[[ 11 -27  -2  32 -56   3 -16  13]
 [  3 -16  13   4 -79  42  31  12]
 [ 30  11 -27  -2  32 -56   3 -16]
 [ 42  31  12  43 -13  12 -26  18]
 [-16  13   4 -79  42  31  12  43]
 [ -2  32 -56   3 -16  13   4 -79]
 [-27  -2  32 -56   3 -16  13   4]
 [-79  42  31  12  43 -13  12 -26]
 [  4 -79  42  31  12  43 -13  12]
 [-56   3 -16  13   4 -79  42  31]
 [ 32 -56   3 -16  13   4 -79  42]
 [ 13   4 -79  42  31  12  43 -13]]
:
[[ 13   4 -79  42  31  12  43 -13]
 [ 32 -56   3 -16  13   4 -79  42]
 [-56   3 -16  13   4 -79  42  31]
 [  4 -79  42  31  12  43 -13  12]
 [-79  42  31  12  43 -13  12 -26]
 [-27  -2  32 -56   3 -16  13   4]
 [ -2  32 -56   3 -16  13   4 -79]
 [-16  13   4 -79  42  31  12  43]
 [ 42  31  12  43 -13  12 -26  18]
 [ 30  11 -27  -2  32 -56   3 -16]
 [  3 -16  13   4 -79  42  31  12]
 [ 11 -27  -2  32 -56   3 -16  13]]

[[-24 -63 -15 -17  -4  42  24  53  54  -1  28   8 -21]
 [ 16 -16 -58 -18  39  -1 -20  21   2 -19  26   5 -21]
 [ 26  41 -28 -59  -5  44  24 -26   2 -22  47 -35  45]]
:
[[ 26  41 -28 -59  -5  44  24 -26   2 -22  47 -35  45]
 [ 16 -16 -58 -18  39  -1 -20  21   2 -19  26   5 -21]
 [-24 -63 -15 -17  -4  42  24  53  54  -1  28   8 -21]]

[[ 17  19  25  10   3 -25]
 [  1   3  -2  -1  -2  -1]
 [ -4  -4   3  10 -11  -7]
 [  7  -5  -3 -12  23  17]
 [  6   6   9 -24  60  33]
 [  6  12   8   3   3  -6]]
:
[[  6  12   8   3   3  -6]
 [  6   6   9 -24  60  33]
 [  7  -5  -3 -12  23  17]
 [ -4  -4   3  10 -11  -7]
 [  1   3  -2  -1  -2  -1]
 [ 17  19  25  10   3 -25]]

[[ 45 -12  23]
 [ -3 -34   5]
 [ 41  14   3]
 [ -4   6   1]
 [-11  43 -23]
 [  4  24  19]
 [-16  51  11]
 [ 17  13 -75]
 [ 19  43   6]]
:
[[ 19  43   6]
 [ 17  13 -75]
 [-16  51  11]
 [  4  24  19]
 [-11  43 -23]
 [ -4   6   1]
 [ 41  14   3]
 [ -3 -34   5]
 [ 45 -12  23]]

[[-38  40  -4]
 [ 14  -1  35]
 [ -7   7 -15]
 [  5 -24  29]
 [-27  21 -46]
 [-29  -3   0]
 [-64 -10  -2]
 [ 25  -1  66]
 [ -8  56 -18]
 [ -5  24  -9]]
:
[[ -5  24  -9]
 [ -8  56 -18]
 [ 25  -1  66]
 [-64 -10  -2]
 [-29  -3   0]
 [-27  21 -46]
 [  5 -24  29]
 [ -7   7 -15]
 [ 14  -1  35]
 [-38  40  -4]]

[[-12  18 -20 -24  -3]
 [-23   1 -59 -29 -14]
 [-10  18 -24 -24  -3]
 [-12  10   9 -47 -11]
 [ -3  18 -25 -24  -1]]
:
[[ -3  18 -25 -24  -1]
 [-12  10   9 -47 -11]
 [-10  18 -24 -24  -3]
 [-23   1 -59 -29 -14]
 [-12  18 -20 -24  -3]]

[[ 27 -74]
 [-14  -4]
 [  5   0]
 [ -1  -7]
 [  8   7]
 [ 10 -63]]
:
[[ 10 -63]
 [  8   7]
 [ -1  -7]
 [  5   0]
 [-14  -4]
 [ 27 -74]]
---
[[ 30 -55 -38  18  -8  14 -57  15   4]
 [-16  39  23 -28   1 -14  38 -14   0]
 [-24 -31 -30  35 -24  12 -35 -28 -17]]
:
[[-24 -31 -30  35 -24  12 -35 -28 -17]
 [-16  39  23 -28   1 -14  38 -14   0]
 [ 30 -55 -38  18  -8  14 -57  15   4]]

[[-42 -46   0   0 -26 -36 -17 -24 -40 -36 -24 -27  20]
 [  9   8   1  -2 -62  10 -43 -61  11   6 -59 -66   6]
 [ 27  29   1  -2 -60  26 -42 -59  29  21 -57 -64  -2]
 [ 10  10   0  -2 -62  11 -43 -61  12   7 -59 -66   6]
 [ 26  27   1  -3 -59  25 -41 -57  28  21 -55 -62  -2]]
:
[[ 26  27   1  -3 -59  25 -41 -57  28  21 -55 -62  -2]
 [ 10  10   0  -2 -62  11 -43 -61  12   7 -59 -66   6]
 [ 27  29   1  -2 -60  26 -42 -59  29  21 -57 -64  -2]
 [  9   8   1  -2 -62  10 -43 -61  11   6 -59 -66   6]
 [-42 -46   0   0 -26 -36 -17 -24 -40 -36 -24 -27  20]]

[[-33 -54 -10   8  29  27]
 [ 21 -15  -6   6 -15  60]
 [ 26 -11  11 -27 -20  75]
 [ 35 -10  72 -44 -16  16]
 [-24   5  16  23 -25   8]]
:
[[-24   5  16  23 -25   8]
 [ 35 -10  72 -44 -16  16]
 [ 26 -11  11 -27 -20  75]
 [ 21 -15  -6   6 -15  60]
 [-33 -54 -10   8  29  27]]

[[-35 -34  41   7  -9 -50  45 -13]
 [-35  20 -17  61  40  26 -16 -42]
 [ 23 -42  58 -17 -74   7 -58  20]
 [ 57  48 -54 -71  20 -67 -37  44]
 [ 64 -13  63  30 -58 -19  25   6]
 [ 29 -24  54   7  23  47 -46 -40]
 [ 68  42  -6 -47 -67   9  36  -5]
 [-46  17  24 -13 -62 -20 -11   1]]
:
[[-46  17  24 -13 -62 -20 -11   1]
 [ 68  42  -6 -47 -67   9  36  -5]
 [ 29 -24  54   7  23  47 -46 -40]
 [ 64 -13  63  30 -58 -19  25   6]
 [ 57  48 -54 -71  20 -67 -37  44]
 [ 23 -42  58 -17 -74   7 -58  20]
 [-35  20 -17  61  40  26 -16 -42]
 [-35 -34  41   7  -9 -50  45 -13]]

[[-74  14  15   1 -10 -73  12 -52 -73  15   8 -74 -77]
 [-14  69  68   0  -7 -16  63 -14 -16  69  59 -16 -16]]
:
[[-14  69  68   0  -7 -16  63 -14 -16  69  59 -16 -16]
 [-74  14  15   1 -10 -73  12 -52 -73  15   8 -74 -77]]

[[ -2 -10 -15   5]
 [ -7 -44 -65  19]
 [ -8 -52 -76  23]
 [  1   8  11  -3]
 [ -4 -29 -42  13]
 [  1   9  13  -4]
 [ -1  -8 -11   3]
 [ -2 -12 -17   5]
 [ -5 -35 -51  15]]
:
[[ -5 -35 -51  15]
 [ -2 -12 -17   5]
 [ -1  -8 -11   3]
 [  1   9  13  -4]
 [ -4 -29 -42  13]
 [  1   8  11  -3]
 [ -8 -52 -76  23]
 [ -7 -44 -65  19]
 [ -2 -10 -15   5]]
---
[[ 11  43  27 -40]
 [-56 -52 -16  79]
 [ 64  35  -7 -46]]
:
[[ 11  43]
 [-56 -52]]

[[-12 -27]
 [ 60 -13]
 [ 67  44]
 [-28 -69]
 [-34  74]]
:
[[-12 -27]
 [ 60 -13]]

[[ 62 -66]
 [-24  16]
 [ 31 -26]
 [ 33 -52]
 [  9 -13]]
:
[[ 62 -66]
 [-24  16]]

[[-64  59 -53  36]
 [ 66 -57  54 -38]]
:
[[-64  59]
 [ 66 -57]]

[[ 55  29 -71]
 [  8   0   9]
 [ 20  26 -29]
 [  1  -1  -5]
 [-11   4  12]]
:
[[55 29]
 [ 8  0]]

[[  9  -9  -3   4]
 [-12   0  -1  -7]
 [ 53  -3  77  13]]
:
[[  9  -9]
 [-12   0]]

[[ 49 -29  21  33 -67]
 [  8   7  21   7  11]]
:
[[ 49 -29]
 [  8   7]]
